Below is a small trained network, with its code and all its weights. Each question gives an input and a class and asks what happens when units are switched off, that is, made to give their printed mean instead of their output.

import numpy as np


def w(rows, s, z=0):
    codes = np.array(rows[::2]) - 128.0
    scale = np.full(codes.shape[1], s)
    scale[-1] = z or s
    return codes * scale


def f(y):
    return y / 2 * (1 + np.tanh(0.7978845608 * (y + 0.044715 * y**3)))


def log_softmax(a):
    a = a - a.max(-1, keepdims=True)
    return a - np.log(np.exp(a).sum(-1, keepdims=True))


def net(x, mask):
    res = np.array(x, float).reshape(1, 6) / 4 @ E
    y = f(res @ A[0][:, :-1].T + A[0][:, -1])
    res = res + np.where(mask, y, B[0][:, -1]) @ B[0][:, :-1]
    return log_softmax(res[-1] @ U[:, :-1].T + U[:, -1])


A, B = {}, {}
E = w([
[116,139,88,10,143,163,133,98,167,147,163],'x0',
[129,130,133,128,131,121,121,118,125,122,135],'x1',
[131,126,129,120,121,114,124,127,128,127,113],'x2',
[122,111,58,159,7,150,87,84,126,156,147],'x3',
[95,51,104,138,146,149,162,100,182,41,100],'x4',
[125,123,132,130,132,134,126,126,126,132,133],'x5',
],0.018)
A[0] = w([
[128,149,101,30,133,152,140,95,157,140,151,148],'neuron 0',
[141,160,108,144,92,131,99,128,118,176,149,112],'neuron 1',
[143,149,109,134,88,155,61,119,79,184,130,157],'neuron 2',
[109,77,70,159,97,149,108,78,140,85,123,75],'neuron 3',
[141,113,130,146,115,130,122,142,134,162,145,102],'neuron 4',
[124,113,128,170,136,116,138,132,115,133,136,183],'neuron 5',
[137,140,102,102,144,130,130,119,135,157,146,108],'neuron 6',
[107,104,110,127,116,143,137,132,142,122,114,100],'neuron 7',
[122,129,92,4,144,149,135,91,171,164,164,154],'neuron 8',
[114,113,117,145,123,147,119,115,135,132,119,116],'neuron 9',
[137,107,84,140,147,101,133,129,127,136,141,110],'neuron 10',
[138,116,142,179,112,96,110,151,126,121,101,213],'neuron 11',
[105,80,100,136,90,132,125,100,147,126,100,94],'neuron 12',
[137,176,90,137,74,119,85,124,89,190,156,127],'neuron 13',
[162,201,167,114,150,107,142,164,110,165,144,188],'neuron 14',
[107,140,100,155,134,90,172,128,146,159,136,116],'neuron 15',
[143,179,177,92,167,114,115,183,86,174,129,202],'neuron 16',
[117,81,144,117,195,140,164,117,155,49,77,141],'neuron 17',
[126,93,153,117,177,125,175,147,152,75,120,110],'neuron 18',
[129,132,144,157,119,149,144,145,124,115,125,155],'neuron 19',
[146,122,170,218,115,123,127,135,104,115,96,251],'neuron 20',
[129,89,103,134,127,128,117,114,154,109,127,85],'neuron 21',
[180,124,131,115,93,139,123,125,102,146,148,98],'neuron 22',
[121,150,186,95,166,149,125,149,91,121,113,180],'neuron 23',
[105,77,88,157,69,147,129,71,160,101,126,62],'neuron 24',
[158,148,127,135,94,141,111,108,98,156,129,130],'neuron 25',
],0.015,0.012)
B[0] = w([
[117,189,163,63,82,164,56,2,137,96,105,226],'neuron 0',
[45,119,73,93,127,98,140,112,170,146,119,188],'neuron 1',
[78,107,85,132,115,83,197,96,160,196,167,215],'neuron 2',
[222,146,132,206,142,175,93,164,66,142,140,203],'neuron 3',
[96,124,112,130,149,127,134,101,110,140,108,142],'neuron 4',
[152,73,107,140,166,131,140,152,133,149,147,165],'neuron 5',
[118,132,180,105,81,147,97,133,147,127,84,157],'neuron 6',
[174,138,136,93,137,131,129,110,116,110,130,151],'neuron 7',
[113,199,160,38,39,158,35,20,115,48,76,255],'neuron 8',
[151,118,107,125,146,144,110,127,112,154,110,146],'neuron 9',
[138,128,153,130,110,110,113,125,118,126,117,129],'neuron 10',
[146,81,129,191,150,101,143,169,142,150,138,194],'neuron 11',
[195,170,153,130,139,114,115,149,108,153,156,179],'neuron 12',
[56,77,93,73,85,88,171,66,187,180,136,223],'neuron 13',
[217,193,138,183,121,184,83,162,41,154,141,208],'neuron 14',
[123,125,111,138,128,117,125,122,121,128,118,128],'neuron 15',
[230,203,158,188,148,189,71,148,53,151,149,218],'neuron 16',
[68,94,141,106,196,71,159,139,186,33,97,243],'neuron 17',
[32,95,129,84,150,89,150,119,168,60,112,204],'neuron 18',
[130,85,162,163,140,130,150,162,145,135,153,152],'neuron 19',
[151,95,61,240,189,43,228,176,142,176,165,228],'neuron 20',
[164,135,137,83,134,128,114,145,98,108,98,160],'neuron 21',
[93,123,154,119,82,93,111,99,195,132,116,158],'neuron 22',
[176,128,178,146,156,184,102,199,99,97,107,189],'neuron 23',
[229,230,165,158,113,205,94,160,26,157,143,207],'neuron 24',
[93,119,62,106,139,103,152,124,149,154,147,175],'neuron 25',
],0.009,0.027)
U = w([
[236,120,135,209,179,144,125,211,65,172,139,254],'0',
[207,188,158,117,121,200,34,117,68,118,109,123],'1',
[59,1,153,174,206,93,172,194,199,68,97,128],'2',
[21,106,154,57,173,122,95,105,180,24,78,57],'3',
[55,59,71,166,148,77,191,131,160,195,145,101],'4',
[5,128,119,74,73,134,88,84,175,166,119,60],'5',
],0.009,0.004)

Each question gives the input, the list of numbers given to net, and the class t.
The units are the neurons (one row each of A and B). Each row of codes is followed by its name. A weight is (code - 128) times the scale printed after its matrix; where a second scale follows, it is the last column's (A, B and U).
mask holds one flag per neuron, in row order. A switched-off neuron (its flag False) gives its mean, the last column of its row in B, instead of its output. The means were averaged over made-up inputs and are rounded, as every weight is.
A unit's drop is (log p(t) with every unit on - log p(t) with that unit switched off) / (log p(t) with every unit on - log p(t) with every unit switched off).
The circuit of an input: a set's keep is (log p(t) with only the set's units on - log p(t) with every unit switched off) / (log p(t) with every unit on - log p(t) with every unit switched off). Starting from the 12 units with the biggest drops (on a tie, the unit counted first), units are removed one at a time, each time the one whose removal leaves the highest keep (on an exact tie, the one counted first), for as long as the keep stays at least 0.8.
units of the circuit, in order: the units of the circuit, biggest drop first
k most important neurons: the k neurons with the biggest drops, biggest first
input [0,2,3,-3,-4,-5], class 0: 2 most important neurons => neuron 8; neuron 0
input [-2,2,-1,1,0,-8], class 4: 3 most important neurons => neuron 16; neuron 24; neuron 14
input [4,-2,7,-3,1,1], class 3: units of the circuit, in order => neuron 24
input [5,7,-3,7,0,7], class 5: 2 most important neurons => neuron 13; neuron 16
input [-7,7,-5,6,1,-4], class 0: 2 most important neurons => neuron 24; neuron 3
input [-6,-1,-6,0,2,-8], class 2: 2 most important neurons => neuron 16; neuron 14
input [-2,-1,7,3,0,-7], class 4: 2 most important neurons => neuron 16; neuron 14
input [7,-2,2,1,6,4], class 1: 2 most important neurons => neuron 24; neuron 3
input [5,-3,-3,1,-5,2], class 5: 2 most important neurons => neuron 13; neuron 24
input [0,-5,3,-6,6,8], class 2: 2 most important neurons => neuron 8; neuron 0
input [2,0,-7,1,0,-1], class 5: 3 most important neurons => neuron 16; neuron 24; neuron 14
input [4,2,5,2,0,7], class 5: 2 most important neurons => neuron 16; neuron 14
input [-7,2,-5,8,0,7], class 4: 3 most important neurons => neuron 13; neuron 2; neuron 16
input [3,-6,-5,2,8,7], class 1: units of the circuit, in order => neuron 24
input [-2,2,-3,7,1,-3], class 0: 2 most important neurons => neuron 24; neuron 3
